Here is a tiny trained network, its code and every weight. The questions are about switching its units off for an input and a target symbol, where a switched-off unit gives its printed mean instead of its output.

import numpy as np


def w(rows, s, z=0):
    codes = np.array(rows[::2]) - 128.0
    scale = np.full(codes.shape[1], s)
    scale[-1] = z or s
    return codes * scale


def norm(h):
    return h / np.sqrt((h * h).mean(-1, keepdims=True) + 1e-5)


def f(y):
    return y / 2 * (1 + np.tanh(0.7978845608 * (y + 0.044715 * y**3)))


def softmax(a):
    e = np.exp(a - a.max(-1, keepdims=True))
    return e / e.sum(-1, keepdims=True)


def log_softmax(a):
    a = a - a.max(-1, keepdims=True)
    return a - np.log(np.exp(a).sum(-1, keepdims=True))


def net(x, mask):
    ids = ['ΔΩαγεημστφ'.index(c) for c in x.split()]
    T = len(ids)
    res = E[ids] + P[:T]
    u = 0
    for l in range(2):
        q, k, v = (norm(res) @ M[l].T for M in (Q, K, V))
        z = softmax(np.where(np.tri(T) > 0, q @ k.T / 2**0.5, -1e9)) @ v
        res = res + np.where(mask[u], z, O[l][:, -1]) @ O[l][:, :-1]
        u += 1
        y = f(norm(res) @ A[l][:, :-1].T + A[l][:, -1])
        res = res + np.where(mask[u : u + 8], y, B[l][:, -1]) @ B[l][:, :-1]
        u += 8
    return log_softmax(norm(res)[-1] @ U[:, :-1].T + U[:, -1])


Q, K, V, O, A, B = {}, {}, {}, {}, {}, {}
E = w([
[102,155,153,96,91,2,123,61],'Δ',
[107,160,155,165,167,87,214,140],'Ω',
[127,136,135,166,138,160,71,91],'α',
[155,116,114,182,58,61,122,198],'γ',
[119,110,125,188,164,184,70,94],'ε',
[75,103,141,193,141,149,130,118],'η',
[170,113,141,78,107,105,175,207],'μ',
[120,138,115,167,175,135,142,122],'σ',
[81,136,140,155,129,155,68,134],'τ',
[90,120,128,185,166,142,151,128],'φ',
],0.023)
P = w([
[219,188,135,92,36,117,214,7],'0',
[3,69,118,77,146,145,118,203],'1',
[35,100,80,100,170,138,131,190],'2',
[49,95,83,111,197,165,102,194],'3',
[71,103,74,103,205,157,91,178],'4',
[65,95,57,118,199,160,88,165],'5',
[69,108,53,87,216,139,82,169],'6',
],0.0053)
Q[0] = w([
[97,201,108,175,221,224,158,205],'L0H0',
[240,42,141,15,3,30,105,161],'L0H0',
],0.0067)
K[0] = w([
[205,219,211,152,116,119,119,78],'L0H0',
[38,134,101,149,253,96,102,190],'L0H0',
],0.0077)
V[0] = w([
[130,76,109,252,190,125,113,156],'L0H0',
[86,216,136,132,125,86,189,122],'L0H0',
],0.0043)
O[0] = w([
[125,63,83,6,195,19,73,119,251],'L0H0',
[170,169,1,92,12,134,100,200,204],'L0H0',
],0.0065,0.0027)
A[0] = w([
[163,127,164,33,63,16,101,84,249],'L0N0',
[72,210,180,141,142,206,236,147,94],'L0N1',
[82,132,139,155,82,116,83,187,148],'L0N2',
[180,99,212,44,2,149,196,120,117],'L0N3',
[176,130,108,46,200,64,171,113,141],'L0N4',
[240,142,234,90,108,134,137,96,25],'L0N5',
[185,162,122,159,105,155,42,79,86],'L0N6',
[129,27,130,177,99,133,90,207,200],'L0N7',
],0.0073,0.0017)
B[0] = w([
[57,201,102,49,197,119,77,87,227],'L0N0',
[115,118,50,114,80,154,30,108,198],'L0N1',
[172,126,91,177,207,153,175,36,197],'L0N2',
[104,123,183,143,108,158,254,182,145],'L0N3',
[142,109,90,161,159,203,93,129,199],'L0N4',
[194,93,224,144,53,82,133,183,119],'L0N5',
[100,122,88,122,137,111,170,196,181],'L0N6',
[196,169,56,82,112,65,159,171,253],'L0N7',
],0.0078,0.0039)
Q[1] = w([
[242,137,98,121,98,19,134,120],'L1H0',
[138,153,254,13,78,104,189,68],'L1H0',
],0.0074)
K[1] = w([
[144,89,28,81,62,25,100,200],'L1H0',
[42,79,73,66,207,116,21,254],'L1H0',
],0.0077)
V[1] = w([
[2,41,9,87,221,66,188,111],'L1H0',
[130,166,59,54,212,234,141,204],'L1H0',
],0.0068)
O[1] = w([
[180,135,211,97,92,182,178,67,253],'L1H0',
[152,254,152,210,115,92,152,214,71],'L1H0',
],0.011,0.0046)
A[1] = w([
[50,89,57,112,129,72,88,51,225],'L1N0',
[174,144,239,58,63,182,206,151,142],'L1N1',
[179,62,55,163,194,78,74,160,155],'L1N2',
[124,110,254,134,152,204,132,71,201],'L1N3',
[48,202,72,177,192,174,135,98,103],'L1N4',
[63,120,121,187,196,150,73,141,251],'L1N5',
[153,246,152,224,110,163,135,209,61],'L1N6',
[207,166,31,166,77,66,121,152,57],'L1N7',
],0.0092,0.0021)
B[1] = w([
[166,192,171,131,204,159,125,157,254],'L1N0',
[181,127,170,120,72,207,58,254,209],'L1N1',
[113,179,155,30,96,114,201,166,205],'L1N2',
[83,112,98,156,122,49,209,204,226],'L1N3',
[116,64,121,110,61,122,89,115,220],'L1N4',
[140,173,168,174,91,72,145,83,220],'L1N5',
[153,102,153,125,192,114,85,110,215],'L1N6',
[178,125,94,66,151,118,213,111,182],'L1N7',
],0.0089,0.0086)
U = w([
[132,179,67,112,98,244,116,60,226],'Δ',
[214,102,33,40,70,65,179,89,94],'Ω',
[71,68,76,53,205,100,50,187,88],'α',
[84,253,242,55,136,174,194,64,4],'γ',
[77,96,199,171,186,52,222,142,92],'ε',
[140,2,202,31,165,188,150,68,89],'η',
[105,233,38,188,99,76,102,173,66],'μ',
[243,172,133,204,254,146,121,91,70],'σ',
[159,73,174,145,51,40,65,77,209],'τ',
[138,126,210,116,40,160,139,228,228],'φ',
],0.0086,0.0029)

Each question gives the input, a string of symbols that net reads in full, and the target symbol t.
The units are the heads (2 rows each of Q, K, V and O) and the neurons (one row each of A and B). Each row of codes is followed by its name. A weight is (code - 128) times the scale printed after its matrix; where a second scale follows, it is the last column's (O, A, B and U).
mask holds one flag per unit, layer by layer, with each layer's heads first. A switched-off unit (its flag False) gives its mean, the last column of its rows in O or B, instead of its output. The means were averaged over made-up inputs and are rounded, as every weight is.
A unit's drop is (log p(t) with every unit on - log p(t) with that unit switched off) / (log p(t) with every unit on - log p(t) with every unit switched off).
The circuit of an input: a set's keep is (log p(t) with only the set's units on - log p(t) with every unit switched off) / (log p(t) with every unit on - log p(t) with every unit switched off). Starting from the 12 units with the biggest drops (on a tie, the unit counted first), units are removed one at a time, each time the one whose removal leaves the highest keep (on an exact tie, the one counted first), for as long as the keep stays at least 0.8.
circuit, biggest first: the units of the circuit, biggest drop first
unit that matters most: the unit with the biggest drop
top k neurons: the k neurons with the biggest drops, biggest first
k most important neurons of layer l: the k neurons of layer l with the biggest drops, biggest first
input μ ε γ Δ τ, target μ: circuit, biggest first => L1H0, L0H0
input Δ Δ σ ε, target Δ: unit that matters most => L0H0
input μ σ α Ω η η, target μ: circuit, biggest first => L0N1, L1H0, L0H0
input τ η Δ, target γ: circuit, biggest first => L1H0, L0N7
input α Ω α φ, target α: circuit, biggest first => L1H0, L0N5
input γ α η, target γ: circuit, biggest first => L0N7, L1N3, L1N5
input τ φ Ω τ φ η, target τ: 2 most important neurons of layer 0 => L0N6, L0N1
input τ γ η γ Δ α, target τ: top 2 neurons => L0N6, L1N4
input Δ σ σ φ Δ τ, target Δ: circuit, biggest first => L0H0, L0N2
input ε τ τ, target ε: top 2 neurons => L0N6, L1N3
input μ σ ε φ η α τ, target μ: top 2 neurons => L1N5, L0N1
input α σ Ω, target α: circuit, biggest first => L1H0, L0N1, L0N5
input φ α Ω, target φ: circuit, biggest first => L1H0, L1N1
input Δ ε Δ Δ, target γ: circuit, biggest first => L0N0, L1H0
input γ σ γ τ σ φ φ, target γ: unit that matters most => L1N2
input ε Ω α, target ε: top 2 neurons => L1N3, L0N6
input τ σ τ σ, target τ: top 3 neurons => L0N6, L1N4, L0N7
input μ σ φ, target μ: circuit, biggest first => L1H0, L0N1
input μ φ Ω σ α α, target μ: top 3 neurons => L0N1, L0N6, L1N5
input Ω Δ ε τ, target Ω: top 3 neurons => L0N7, L1N7, L0N0
input σ φ σ, target σ: top 2 neurons => L0N4, L1N6
input Ω η σ τ σ φ α, target Ω: most important neuron of layer 0 => L0N6
input γ γ γ φ α, target γ: top 2 neurons => L1N2, L1N5
